Below is a small trained network, with its code and all its weights. Each question gives an input and a class and asks what happens when units are switched off, that is, made to give their printed mean instead of their output.

import numpy as np


def w(rows, s, z=0):
    codes = np.array(rows[::2]) - 128.0
    scale = np.full(codes.shape[1], s)
    scale[-1] = z or s
    return codes * scale


def f(y):
    return y / 2 * (1 + np.tanh(0.7978845608 * (y + 0.044715 * y**3)))


def log_softmax(a):
    a = a - a.max(-1, keepdims=True)
    return a - np.log(np.exp(a).sum(-1, keepdims=True))


def net(x, mask):
    res = np.array(x, float).reshape(1, 7) / 4 @ E
    y = f(res @ A[0][:, :-1].T + A[0][:, -1])
    res = res + np.where(mask, y, B[0][:, -1]) @ B[0][:, :-1]
    return log_softmax(res[-1] @ U[:, :-1].T + U[:, -1])


A, B = {}, {}
E = w([
[114,156,112,196,146,89,60,87,146,156,159],'x0',
[98,208,124,118,162,122,174,144,155,22,121],'x1',
[154,66,98,73,252,79,136,130,93,124,56],'x2',
[62,158,83,87,134,171,83,44,182,108,171],'x3',
[171,144,100,105,101,87,139,70,73,93,145],'x4',
[165,54,106,122,99,124,100,126,134,103,137],'x5',
[95,116,149,169,139,180,132,122,97,112,139],'x6',
],0.011)
A[0] = w([
[149,156,120,161,169,128,138,125,132,104,111,7],'n0',
[53,102,139,166,179,220,110,161,181,113,128,177],'n1',
[110,94,97,116,117,142,28,58,195,118,168,66],'n2',
[135,69,123,67,201,66,94,119,132,125,114,201],'n3',
[106,103,129,95,127,196,108,112,140,150,124,190],'n4',
[161,119,121,147,27,121,143,145,166,89,177,30],'n5',
[147,73,124,139,191,128,116,136,89,108,102,55],'n6',
[153,124,101,66,77,137,149,5,55,58,160,182],'n7',
],0.016,0.002)
B[0] = w([
[86,99,131,111,76,98,187,142,175,84,115,153],'n0',
[115,180,163,107,133,160,207,155,105,122,142,210],'n1',
[99,119,165,167,145,46,47,118,108,144,217,248],'n2',
[170,81,55,131,92,112,167,125,135,96,65,249],'n3',
[129,193,154,152,145,93,169,135,125,105,125,175],'n4',
[60,116,193,81,72,162,113,123,110,88,48,206],'n5',
[142,98,103,135,106,91,96,89,165,162,125,214],'n6',
[139,170,135,152,192,150,246,172,147,171,136,241],'n7',
],0.013,0.018)
U = w([
[174,92,160,180,119,170,149,144,80,249,127,140],'0',
[106,132,130,161,142,79,147,120,145,137,179,166],'1',
[101,179,154,52,125,198,192,165,151,106,117,168],'2',
[172,111,92,60,142,210,63,123,144,129,146,3],'3',
[168,84,76,84,116,150,175,132,173,134,67,139],'4',
[125,49,133,138,61,109,38,98,108,139,126,67],'5',
],0.011,0.0037)

Each question gives the input, the list of numbers given to net, and the class t.
The units are the neurons (one row each of A and B). Each row of codes is followed by its name. A weight is (code - 128) times the scale printed after its matrix; where a second scale follows, it is the last column's (A, B and U).
mask holds one flag per neuron, in row order. A switched-off neuron (its flag False) gives its mean, the last column of its row in B, instead of its output. The means were averaged over made-up inputs and are rounded, as every weight is.
A unit's drop is (log p(t) with every unit on - log p(t) with that unit switched off) / (log p(t) with every unit on - log p(t) with every unit switched off).
The circuit of an input: a set's keep is (log p(t) with only the set's units on - log p(t) with every unit switched off) / (log p(t) with every unit on - log p(t) with every unit switched off). Starting from all 8 units, units are removed one at a time, each time the one whose removal leaves the highest keep (on an exact tie, the one counted first), for as long as the keep stays at least 0.8.
circuit, biggest first: the units of the circuit, biggest drop first
most important unit: the unit with the biggest drop
top k neurons: the k neurons with the biggest drops, biggest first
drop of u: that unit's drop, to one decimal
input [6,-4,3,-6,-7,6,-4], class 4: circuit, biggest first => [n3]
input [-1,-3,3,4,-2,-2,-4], class 5: top 2 neurons => [n7 n1]
input [3,-7,5,8,-2,-2,-6], class 5: top 2 neurons => [n7 n2]
input [-4,-6,-1,3,-8,5,6], class 2: top 2 neurons => [n1 n6]
input [-5,2,1,7,-5,0,-7], class 1: top 2 neurons => [n5 n2]
input [6,4,6,-2,-2,-8,8], class 2: top 2 neurons => [n1 n2]
input [-3,-8,1,1,-5,-2,-8], class 4: top 2 neurons => [n2 n3]
input [0,-5,-8,1,5,2,-7], class 2: top 2 neurons => [n5 n7]
input [3,5,1,-6,-7,6,4], class 2: top 2 neurons => [n2 n1]
input [7,5,-7,-3,-2,-1,-7], class 2: top 4 neurons => [n2 n6 n5 n3]
input [6,4,-7,-7,2,5,-5], class 2: top 3 neurons => [n2 n6 n5]
input [-1,-3,4,-3,1,6,5], class 4: top 2 neurons => [n2 n3]
input [7,-5,3,-3,-7,5,1], class 5: drop of n7 => 1.3
input [-7,-4,2,1,-8,3,8], class 2: most important unit => n1
input [5,0,-6,-4,-3,-2,-5], class 5: drop of n4 => 0.2
input [0,6,3,-7,7,-2,7], class 4: drop of n2 => 2.0
